Here is a tiny trained network, its code and every weight. The questions are about switching its units off for an input and a target symbol, where a switched-off unit gives its printed mean instead of its output.

import numpy as np


def w(rows, s, z=0):
    codes = np.array(rows[::2]) - 128.0
    scale = np.full(codes.shape[1], s)
    scale[-1] = z or s
    return codes * scale


def f(y):
    return y / 2 * (1 + np.tanh(0.7978845608 * (y + 0.044715 * y**3)))


def softmax(a):
    e = np.exp(a - a.max(-1, keepdims=True))
    return e / e.sum(-1, keepdims=True)


def log_softmax(a):
    a = a - a.max(-1, keepdims=True)
    return a - np.log(np.exp(a).sum(-1, keepdims=True))


def net(x, mask):
    ids = ['ΛΠΩαγεηξστφ'.index(c) for c in x.split()]
    T = len(ids)
    res = E[ids] + P[:T]
    u = 0
    for l in range(3):
        r = res
        for j in range(2):
            rows = slice(3 * j, 3 * j + 3)
            q, k, v = (r @ M[l][rows].T for M in (Q, K, V))
            z = softmax(np.where(np.tri(T) > 0, q @ k.T / 3**0.5, -1e9)) @ v
            o = O[l][rows]
            res = res + np.where(mask[u + j], z, o[:, -1]) @ o[:, :-1]
        u += 2
        y = f(res @ A[l][:, :-1].T + A[l][:, -1])
        res = res + np.where(mask[u : u + 4], y, B[l][:, -1]) @ B[l][:, :-1]
        u += 4
    return log_softmax(res[-1] @ U[:, :-1].T + U[:, -1])


Q, K, V, O, A, B = {}, {}, {}, {}, {}, {}
E = w([
[134,113,96],'Λ',
[100,137,33],'Π',
[161,88,138],'Ω',
[105,182,82],'α',
[149,104,125],'γ',
[181,123,136],'ε',
[123,178,70],'η',
[227,206,166],'ξ',
[43,102,106],'σ',
[223,60,102],'τ',
[153,249,83],'φ',
],0.019)
P = w([
[87,110,209],'0',
[123,103,33],'1',
[90,106,210],'2',
[126,109,21],'3',
[92,110,204],'4',
[144,107,13],'5',
[80,117,191],'6',
[141,112,3],'7',
[71,125,178],'8',
[142,108,2],'9',
],0.0095)
Q[0] = w([
[143,255,149],'0.h1',
[185,90,45],'0.h1',
[169,149,108],'0.h1',
[33,147,87],'0.h2',
[243,186,30],'0.h2',
[112,98,110],'0.h2',
],0.0077)
K[0] = w([
[104,151,128],'0.h1',
[182,145,69],'0.h1',
[148,91,155],'0.h1',
[58,149,157],'0.h2',
[164,255,172],'0.h2',
[60,94,99],'0.h2',
],0.012)
V[0] = w([
[176,89,142],'0.h1',
[82,93,191],'0.h1',
[23,126,144],'0.h1',
[2,74,137],'0.h2',
[78,76,135],'0.h2',
[107,183,153],'0.h2',
],0.0094)
O[0] = w([
[108,254,135,120],'0.h1',
[162,52,132,1],'0.h1',
[157,217,162,54],'0.h1',
[151,95,109,27],'0.h2',
[68,169,158,49],'0.h2',
[72,186,99,167],'0.h2',
],0.009,0.0041)
A[0] = w([
[126,123,182,13],'0.n1',
[116,124,10,71],'0.n2',
[123,167,97,4],'0.n3',
[143,151,152,194],'0.n4',
],0.012,0.0025)
B[0] = w([
[158,66,160,122],'0.n1',
[152,71,142,252],'0.n2',
[254,112,100,155],'0.n3',
[193,127,102,133],'0.n4',
],0.0095,0.011)
Q[1] = w([
[73,51,60],'1.h1',
[103,178,188],'1.h1',
[176,111,171],'1.h1',
[150,251,167],'1.h2',
[143,166,31],'1.h2',
[172,103,120],'1.h2',
],0.011)
K[1] = w([
[23,1,68],'1.h1',
[197,165,150],'1.h1',
[177,85,211],'1.h1',
[87,143,141],'1.h2',
[180,220,137],'1.h2',
[137,193,115],'1.h2',
],0.0094)
V[1] = w([
[2,71,163],'1.h1',
[64,124,144],'1.h1',
[80,146,94],'1.h1',
[86,166,73],'1.h2',
[33,72,124],'1.h2',
[81,38,94],'1.h2',
],0.0089)
O[1] = w([
[53,141,42,98],'1.h1',
[127,140,236,94],'1.h1',
[2,191,64,129],'1.h1',
[134,150,85,140],'1.h2',
[62,115,122,2],'1.h2',
[86,142,93,80],'1.h2',
],0.0067,0.0063)
A[1] = w([
[146,49,192,137],'1.n1',
[76,127,200,132],'1.n2',
[98,1,76,116],'1.n3',
[133,133,167,1],'1.n4',
],0.0092,0.0062)
B[1] = w([
[124,70,130,164],'1.n1',
[164,155,249,133],'1.n2',
[60,144,211,255],'1.n3',
[147,121,157,113],'1.n4',
],0.013,0.0076)
Q[2] = w([
[155,99,138],'2.h1',
[240,2,175],'2.h1',
[152,240,192],'2.h1',
[213,88,144],'2.h2',
[81,35,106],'2.h2',
[169,176,207],'2.h2',
],0.0086)
K[2] = w([
[147,78,125],'2.h1',
[251,130,134],'2.h1',
[73,195,93],'2.h1',
[138,158,100],'2.h2',
[95,182,128],'2.h2',
[191,151,129],'2.h2',
],0.015)
V[2] = w([
[118,49,146],'2.h1',
[131,124,143],'2.h1',
[171,136,236],'2.h1',
[90,85,2],'2.h2',
[138,51,119],'2.h2',
[190,158,47],'2.h2',
],0.0081)
O[2] = w([
[119,202,148,152],'2.h1',
[254,203,84,145],'2.h1',
[182,134,199,255],'2.h1',
[198,109,207,51],'2.h2',
[129,106,138,128],'2.h2',
[108,161,152,70],'2.h2',
],0.0048,0.0077)
A[2] = w([
[216,161,8,49],'2.n1',
[9,174,160,2],'2.n2',
[137,178,217,59],'2.n3',
[105,251,146,90],'2.n4',
],0.011,0.012)
B[2] = w([
[32,39,199,255],'2.n1',
[215,134,61,205],'2.n2',
[2,127,4,154],'2.n3',
[128,141,234,150],'2.n4',
],0.007,0.0063)
U = w([
[116,114,149,132],'Λ',
[104,56,52,128],'Π',
[93,72,194,2],'Ω',
[161,171,121,220],'α',
[107,96,174,79],'γ',
[209,81,137,133],'ε',
[172,151,94,251],'η',
[229,137,67,180],'ξ',
[79,131,170,83],'σ',
[169,8,89,109],'τ',
[142,147,192,125],'φ',
],0.012,0.0071)

Each question gives the input, a string of symbols that net reads in full, and the target symbol t.
The units are the heads (3 rows each of Q, K, V and O) and the neurons (one row each of A and B). Each row of codes is followed by its name. A weight is (code - 128) times the scale printed after its matrix; where a second scale follows, it is the last column's (O, A, B and U).
mask holds one flag per unit, layer by layer, with each layer's heads first. A switched-off unit (its flag False) gives its mean, the last column of its rows in O or B, instead of its output. The means were averaged over made-up inputs and are rounded, as every weight is.
A unit's drop is (log p(t) with every unit on - log p(t) with that unit switched off) / (log p(t) with every unit on - log p(t) with every unit switched off).
The circuit of an input: a set's keep is (log p(t) with only the set's units on - log p(t) with every unit switched off) / (log p(t) with every unit on - log p(t) with every unit switched off). Starting from the 12 units with the biggest drops (on a tie, the unit counted first), units are removed one at a time, each time the one whose removal leaves the highest keep (on an exact tie, the one counted first), for as long as the keep stays at least 0.8.
units of the circuit, in order: the units of the circuit, biggest drop first
k most important neurons of layer l: the k neurons of layer l with the biggest drops, biggest first
heads that matter: for each layer, one digit per head in row order, 1 if its drop is at least 0.15 and else 0, layers parted by /
input ξ Π τ Λ, target ε: heads that matter -> 01 / 11 / 10
input η α σ Π Π Ω γ α Λ Ω, target Π: units of the circuit, in order -> [1.h2; 1.h1]
input τ η η σ η Λ η τ, target Π: units of the circuit, in order -> [1.h1; 0.h1]
input γ σ η η, target Π: heads that matter -> 00 / 11 / 11
input η η α φ α η Π η α η, target τ: units of the circuit, in order -> [0.n3; 1.h2; 2.n1]
input α η η η τ η η φ η Π, target τ: units of the circuit, in order -> [0.n2]
input φ τ η τ η α α η ξ φ, target τ: 2 most important neurons of layer 0 -> [0.n3; 0.n2]
input γ σ Λ Ω Π γ σ τ, target Π: units of the circuit, in order -> [1.h1; 0.n3]
input Π ξ γ τ α τ γ τ, target ε: units of the circuit, in order -> [1.h2; 1.h1; 2.h1]
input α τ ε Ω η α ξ, target ξ: units of the circuit, in order -> [1.n3; 2.n1]
input φ Λ ε τ Π α, target τ: heads that matter -> 01 / 01 / 00
input φ Λ φ σ ε α τ σ α Ω, target Π: heads that matter -> 00 / 10 / 10
input ε σ σ Λ, target Π: units of the circuit, in order -> [1.h1; 1.h2]
input Π ξ ξ η Π ξ τ Π, target ε: 2 most important neurons of layer 0 -> [0.n2; 0.n3]
input Λ η φ α φ α, target τ: units of the circuit, in order -> [2.n1; 0.n3; 1.h2; 1.n3]
input ε Ω σ η, target Π: heads that matter -> 01 / 11 / 01
input α Ω τ η ε α ξ Λ, target ε: heads that matter -> 01 / 11 / 10
input Π σ Ω α, target Π: heads that matter -> 00 / 11 / 11
input η η ξ Λ Ω φ τ ξ γ Π, target ε: 2 most important neurons of layer 0 -> [0.n3; 0.n2]
input ξ ε η γ α η σ Λ, target Π: units of the circuit, in order -> [1.h1]
